Here is a tiny trained network, its code and every weight. The questions are about switching its units off for an input and a class, where a switched-off unit gives its printed mean instead of its output.

import numpy as np


def w(rows, s, z=0):
    codes = np.array(rows[::2]) - 128.0
    scale = np.full(codes.shape[1], s)
    scale[-1] = z or s
    return codes * scale


def norm(h):
    return h / np.sqrt((h * h).mean(-1, keepdims=True) + 1e-5)


def f(y):
    return y / 2 * (1 + np.tanh(0.7978845608 * (y + 0.044715 * y**3)))


def log_softmax(a):
    a = a - a.max(-1, keepdims=True)
    return a - np.log(np.exp(a).sum(-1, keepdims=True))


def net(x, mask):
    res = np.array(x, float).reshape(1, 7) / 4 @ E
    u = 0
    for l in range(4):
        y = f(norm(res) @ A[l][:, :-1].T + A[l][:, -1])
        res = res + np.where(mask[u : u + 4], y, B[l][:, -1]) @ B[l][:, :-1]
        u += 4
    return log_softmax(norm(res)[-1] @ U[:, :-1].T + U[:, -1])


A, B = {}, {}
E = w([
[12,147,124,87,207],'x0',
[159,37,81,1,123],'x1',
[188,135,92,105,220],'x2',
[111,133,127,120,140],'x3',
[128,138,27,147,111],'x4',
[142,125,133,131,120],'x5',
[129,135,128,127,134],'x6',
],0.0061)
A[0] = w([
[210,155,115,115,238,152],'L0N0',
[92,82,137,123,92,151],'L0N1',
[125,95,255,105,175,97],'L0N2',
[117,177,166,206,142,3],'L0N3',
],0.0092,0.0012)
B[0] = w([
[37,109,166,195,2,245],'L0N0',
[96,91,94,220,86,169],'L0N1',
[179,156,88,11,67,236],'L0N2',
[189,53,142,116,147,252],'L0N3',
],0.01,0.0034)
A[1] = w([
[160,48,87,79,145,106],'L1N0',
[104,147,24,189,247,222],'L1N1',
[119,159,2,171,132,5],'L1N2',
[145,209,208,212,157,102],'L1N3',
],0.0067,0.0013)
B[1] = w([
[171,100,102,185,217,198],'L1N0',
[178,154,128,147,84,219],'L1N1',
[198,232,142,52,74,166],'L1N2',
[129,78,49,119,255,249],'L1N3',
],0.0088,0.0019)
A[2] = w([
[255,86,142,177,137,161],'L2N0',
[158,136,121,119,123,1],'L2N1',
[131,10,133,102,190,89],'L2N2',
[79,232,164,119,179,239],'L2N3',
],0.0099,0.0021)
B[2] = w([
[64,96,52,54,107,255],'L2N0',
[152,209,169,105,151,120],'L2N1',
[163,61,179,140,229,191],'L2N2',
[132,74,2,131,43,157],'L2N3',
],0.0091,0.0066)
A[3] = w([
[97,156,117,140,175,254],'L3N0',
[122,172,92,64,126,44],'L3N1',
[254,75,101,219,219,92],'L3N2',
[87,246,78,181,164,194],'L3N3',
],0.0069,0.00066)
B[3] = w([
[189,1,203,100,73,114],'L3N0',
[192,222,98,47,116,183],'L3N1',
[98,11,183,76,152,253],'L3N2',
[230,110,26,188,51,145],'L3N3',
],0.0067,0.0018)
U = w([
[225,44,98,158,255,164],'0',
[108,98,136,118,119,178],'1',
[251,202,164,103,108,187],'2',
[50,94,199,195,93,112],'3',
[94,113,85,99,146,106],'4',
[109,121,113,113,160,116],'5',
[117,111,130,122,143,129],'6',
[133,235,211,183,224,2],'7',
],0.01,0.0063)

Each question gives the input, the list of numbers given to net, and the class t.
The units are the neurons (one row each of A and B). Each row of codes is followed by its name. A weight is (code - 128) times the scale printed after its matrix; where a second scale follows, it is the last column's (A, B and U).
mask holds one flag per neuron, layer by layer. A switched-off neuron (its flag False) gives its mean, the last column of its row in B, instead of its output. The means were averaged over made-up inputs and are rounded, as every weight is.
A unit's drop is (log p(t) with every unit on - log p(t) with that unit switched off) / (log p(t) with every unit on - log p(t) with every unit switched off).
The circuit of an input: a set's keep is (log p(t) with only the set's units on - log p(t) with every unit switched off) / (log p(t) with every unit on - log p(t) with every unit switched off). Starting from the 12 units with the biggest drops (on a tie, the unit counted first), units are removed one at a time, each time the one whose removal leaves the highest keep (on an exact tie, the one counted first), for as long as the keep stays at least 0.8.
circuit, biggest first: the units of the circuit, biggest drop first
top k neurons: the k neurons with the biggest drops, biggest first
top k neurons in layer l: the k neurons of layer l with the biggest drops, biggest first
drop of u: that unit's drop, to one decimal
input [3,-6,7,5,3,6,-7], class 3: circuit, biggest first : [L0N0]
input [-7,-3,-4,-5,-1,-7,5], class 4: circuit, biggest first : [L2N0 L0N0]
input [4,-7,4,4,-8,-2,-3], class 2: circuit, biggest first : [L0N2 L2N0]
input [4,-7,-6,-3,2,-7,-7], class 0: top 2 neurons : [L1N3 L0N0]
input [-7,-8,-8,7,-4,1,2], class 0: circuit, biggest first : [L1N3 L0N0]
input [3,-8,-1,3,6,3,-8], class 0: top 2 neurons : [L1N3 L0N2]
input [6,-1,7,-2,8,-3,4], class 2: top 3 neurons : [L1N2 L1N1 L2N0]
input [0,-6,7,-7,-7,2,-4], class 1: top 4 neurons : [L0N0 L0N2 L0N3 L1N2]
input [-4,5,7,1,-8,-2,8], class 2: circuit, biggest first : [L0N2 L1N3]
input [3,0,2,-2,-8,5,6], class 2: top 2 neurons : [L0N2 L2N0]
input [7,7,-1,2,-2,0,-7], class 0: circuit, biggest first : [L2N2 L1N0]
input [-8,-6,6,6,-2,5,-7], class 4: top 2 neurons : [L2N0 L0N0]
input [0,-4,0,3,-6,-6,5], class 2: top 2 neurons : [L0N2 L1N3]
input [-8,-4,6,-5,-2,-1,1], class 4: circuit, biggest first : [L2N0]
input [2,-8,3,-7,4,-4,7], class 0: top 2 neurons : [L1N3 L0N3]
input [-7,5,8,7,8,-3,-2], class 2: top 3 neurons : [L1N2 L0N3 L1N3]
input [4,-5,2,5,8,7,5], class 2: top 2 neurons : [L1N2 L1N1]
input [3,0,7,6,6,-3,7], class 3: top 2 neurons : [L0N0 L0N2]
input [0,-3,4,-5,6,1,3], class 2: top 2 neurons in layer 3 : [L3N3 L3N2]
input [-6,-8,0,-6,-4,4,0], class 0: circuit, biggest first : [L1N3]
input [-3,3,1,-2,8,1,-7], class 2: top 2 neurons in layer 1 : [L1N2 L1N3]
input [6,-8,-5,-4,4,4,6], class 0: drop of L1N3 : 0.4
